Here is a tiny trained network, its code and every weight. The questions are about switching its units off for an input and a class, where a switched-off unit gives its printed mean instead of its output.

import numpy as np


def w(rows, s, z=0):
    codes = np.array(rows[::2]) - 128.0
    scale = np.full(codes.shape[1], s)
    scale[-1] = z or s
    return codes * scale


def norm(h):
    return h / np.sqrt((h * h).mean(-1, keepdims=True) + 1e-5)


def f(y):
    return y / 2 * (1 + np.tanh(0.7978845608 * (y + 0.044715 * y**3)))


def log_softmax(a):
    a = a - a.max(-1, keepdims=True)
    return a - np.log(np.exp(a).sum(-1, keepdims=True))


def net(x, mask):
    res = np.array(x, float).reshape(1, 5) / 4 @ E
    u = 0
    for l in range(4):
        y = f(norm(res) @ A[l][:, :-1].T + A[l][:, -1])
        res = res + np.where(mask[u : u + 9], y, B[l][:, -1]) @ B[l][:, :-1]
        u += 9
    return log_softmax(norm(res)[-1] @ U[:, :-1].T + U[:, -1])


A, B = {}, {}
E = w([
[80,27,171,128,45,123],'x0',
[209,158,115,214,27,177],'x1',
[119,148,136,118,154,254],'x2',
[81,37,19,113,147,158],'x3',
[33,129,118,70,53,137],'x4',
],0.0041)
A[0] = w([
[161,104,38,214,93,35,19],'L0N1',
[249,168,151,195,95,99,5],'L0N2',
[215,186,193,214,198,55,118],'L0N3',
[154,128,193,217,142,157,139],'L0N4',
[211,123,121,170,253,124,44],'L0N5',
[128,143,110,180,84,119,100],'L0N6',
[182,141,81,128,197,156,29],'L0N7',
[88,62,251,135,157,113,21],'L0N8',
[214,94,109,103,181,122,64],'L0N9',
],0.0057,0.0027)
B[0] = w([
[160,105,112,229,107,112,154],'L0N1',
[98,144,143,2,99,79,199],'L0N2',
[245,150,158,59,119,108,254],'L0N3',
[136,92,113,69,82,128,185],'L0N4',
[217,78,114,166,223,138,186],'L0N5',
[129,85,143,133,102,166,136],'L0N6',
[146,92,93,214,170,195,140],'L0N7',
[115,83,166,182,163,79,145],'L0N8',
[138,156,117,154,176,103,135],'L0N9',
],0.0049,0.0035)
A[1] = w([
[107,134,72,80,175,131,101],'L1N1',
[104,134,112,157,63,140,100],'L1N2',
[193,112,166,106,157,91,34],'L1N3',
[135,116,137,157,174,49,162],'L1N4',
[129,140,108,254,74,88,2],'L1N5',
[45,123,133,134,145,78,108],'L1N6',
[120,120,114,163,80,147,119],'L1N7',
[116,102,76,76,93,70,110],'L1N8',
[165,181,124,124,60,79,29],'L1N9',
],0.0085,0.003)
B[1] = w([
[101,133,50,175,117,98,199],'L1N1',
[177,81,181,123,130,191,179],'L1N2',
[199,173,75,116,159,128,231],'L1N3',
[177,104,154,58,143,188,252],'L1N4',
[155,2,1,140,129,85,141],'L1N5',
[122,55,135,2,120,164,210],'L1N6',
[171,135,137,144,95,111,167],'L1N7',
[118,112,64,92,104,87,213],'L1N8',
[108,128,139,183,98,18,217],'L1N9',
],0.0059,0.0022)
A[2] = w([
[79,161,64,254,207,200,63],'L2N1',
[43,252,148,149,170,146,2],'L2N2',
[122,238,136,95,125,155,91],'L2N3',
[75,207,139,44,152,158,71],'L2N4',
[114,49,190,139,167,136,122],'L2N5',
[36,134,96,137,53,74,100],'L2N6',
[149,176,146,118,20,114,175],'L2N7',
[1,88,116,123,101,115,116],'L2N8',
[106,84,36,179,196,182,92],'L2N9',
],0.0071,0.0024)
B[2] = w([
[20,186,167,194,153,24,192],'L2N1',
[155,35,206,206,198,141,125],'L2N2',
[148,54,137,191,164,41,174],'L2N3',
[145,2,82,154,184,122,181],'L2N4',
[122,179,168,98,103,122,162],'L2N5',
[174,89,98,124,242,153,180],'L2N6',
[69,125,145,184,77,109,255],'L2N7',
[209,187,124,92,170,150,225],'L2N8',
[90,212,128,118,77,45,230],'L2N9',
],0.0071,0.0029)
A[3] = w([
[42,119,161,199,45,228,118],'L3N1',
[170,184,154,174,100,101,146],'L3N2',
[113,87,8,120,110,145,199],'L3N3',
[79,139,152,4,129,88,155],'L3N4',
[192,82,12,199,106,82,53],'L3N5',
[142,162,105,105,255,69,238],'L3N6',
[12,150,25,117,179,155,182],'L3N7',
[222,179,67,57,196,167,54],'L3N8',
[72,19,175,103,226,172,2],'L3N9',
],0.0065,0.0015)
B[3] = w([
[237,145,10,213,112,253,178],'L3N1',
[69,227,118,62,128,88,180],'L3N2',
[121,59,62,148,202,90,176],'L3N3',
[31,162,136,146,72,237,198],'L3N4',
[133,40,179,36,144,95,181],'L3N5',
[186,201,99,176,112,188,254],'L3N6',
[30,156,39,192,149,50,188],'L3N7',
[155,131,119,47,215,235,216],'L3N8',
[78,116,209,191,85,121,170],'L3N9',
],0.0054,0.0048)
U = w([
[170,130,96,198,29,218,116],'0',
[153,2,67,103,81,47,161],'1',
[116,41,211,220,197,126,87],'2',
[150,191,213,128,24,7,84],'3',
[62,110,245,47,84,205,119],'4',
[37,86,38,55,212,188,30],'5',
[240,195,145,66,218,127,250],'6',
[39,224,73,213,166,61,152],'7',
],0.017,0.0019)

Each question gives the input, the list of numbers given to net, and the class t.
The units are the neurons (one row each of A and B). Each row of codes is followed by its name. A weight is (code - 128) times the scale printed after its matrix; where a second scale follows, it is the last column's (A, B and U).
mask holds one flag per neuron, layer by layer. A switched-off neuron (its flag False) gives its mean, the last column of its row in B, instead of its output. The means were averaged over made-up inputs and are rounded, as every weight is.
A unit's drop is (log p(t) with every unit on - log p(t) with that unit switched off) / (log p(t) with every unit on - log p(t) with every unit switched off).
The circuit of an input: a set's keep is (log p(t) with only the set's units on - log p(t) with every unit switched off) / (log p(t) with every unit on - log p(t) with every unit switched off). Starting from the 12 units with the biggest drops (on a tie, the unit counted first), units are removed one at a time, each time the one whose removal leaves the highest keep (on an exact tie, the one counted first), for as long as the keep stays at least 0.8.
circuit, biggest first: the units of the circuit, biggest drop first
top k neurons: the k neurons with the biggest drops, biggest first
k most important neurons of layer l: the k neurons of layer l with the biggest drops, biggest first
drop when u is switched off: that unit's drop, to one decimal
input [-1,-6,-7,-5,4], class 4: circuit, biggest first	[L3N4, L1N4]
input [7,5,-8,-3,-1], class 1: circuit, biggest first	[L1N5]
input [3,-6,8,-3,-4], class 4: circuit, biggest first	[L2N5, L3N4]
input [-2,6,-7,-2,5], class 1: top 3 neurons	[L1N5, L0N1, L2N6]
input [0,8,0,6,5], class 1: top 3 neurons	[L1N5, L3N5, L3N3]
input [-8,7,-8,1,1], class 3: top 3 neurons	[L0N3, L0N2, L1N9]
input [-6,7,4,-4,-1], class 3: top 2 neurons	[L2N7, L1N9]
input [5,-6,-6,-4,-6], class 6: top 2 neurons	[L1N3, L0N3]
input [-4,-4,7,0,-5], class 7: top 2 neurons	[L2N1, L0N7]
input [-5,2,-1,8,-8], class 7: top 2 neurons	[L2N1, L0N7]
input [6,0,2,-4,2], class 0: 2 most important neurons of layer 0	[L0N2, L0N9]
input [6,-3,3,4,-3], class 4: 2 most important neurons of layer 0	[L0N8, L0N2]
input [6,1,8,3,-8], class 7: top 2 neurons	[L2N1, L0N3]
input [0,-4,-5,-3,8], class 5: top 3 neurons	[L1N8, L2N6, L2N4]
input [-4,-3,-3,-3,4], class 2: most important neuron of layer 2	[L2N4]
input [8,1,0,7,1], class 5: top 2 neurons	[L2N8, L2N6]
input [1,0,-1,-7,-4], class 3: top 2 neurons	[L1N9, L0N2]
input [2,6,6,-7,-7], class 3: top 2 neurons	[L2N7, L0N2]
input [-3,-7,4,-2,1], class 2: top 2 neurons	[L2N2, L2N4]
input [-5,-8,-1,-5,4], class 2: 3 most important neurons of layer 2	[L2N4, L2N2, L2N3]
input [-6,-4,7,-1,6], class 2: 3 most important neurons of layer 2	[L2N2, L2N4, L2N3]
input [5,-2,-2,-4,-2], class 4: top 3 neurons	[L0N8, L3N4, L1N4]
input [0,6,6,-8,1], class 3: most important neuron of layer 2	[L2N3]
input [-1,-6,-8,-5,0], class 6: 2 most important neurons of layer 1	[L1N3, L1N4]
input [-4,-1,7,1,4], class 7: 2 most important neurons of layer 2	[L2N1, L2N9]
input [8,-7,-6,-5,-8], class 6: drop when L1N3 is switched off	1.4
input [3,-3,0,-2,1], class 4: drop when L3N4 is switched off	0.0
input [5,-6,-8,1,1], class 4: drop when L1N6 is switched off	0.2
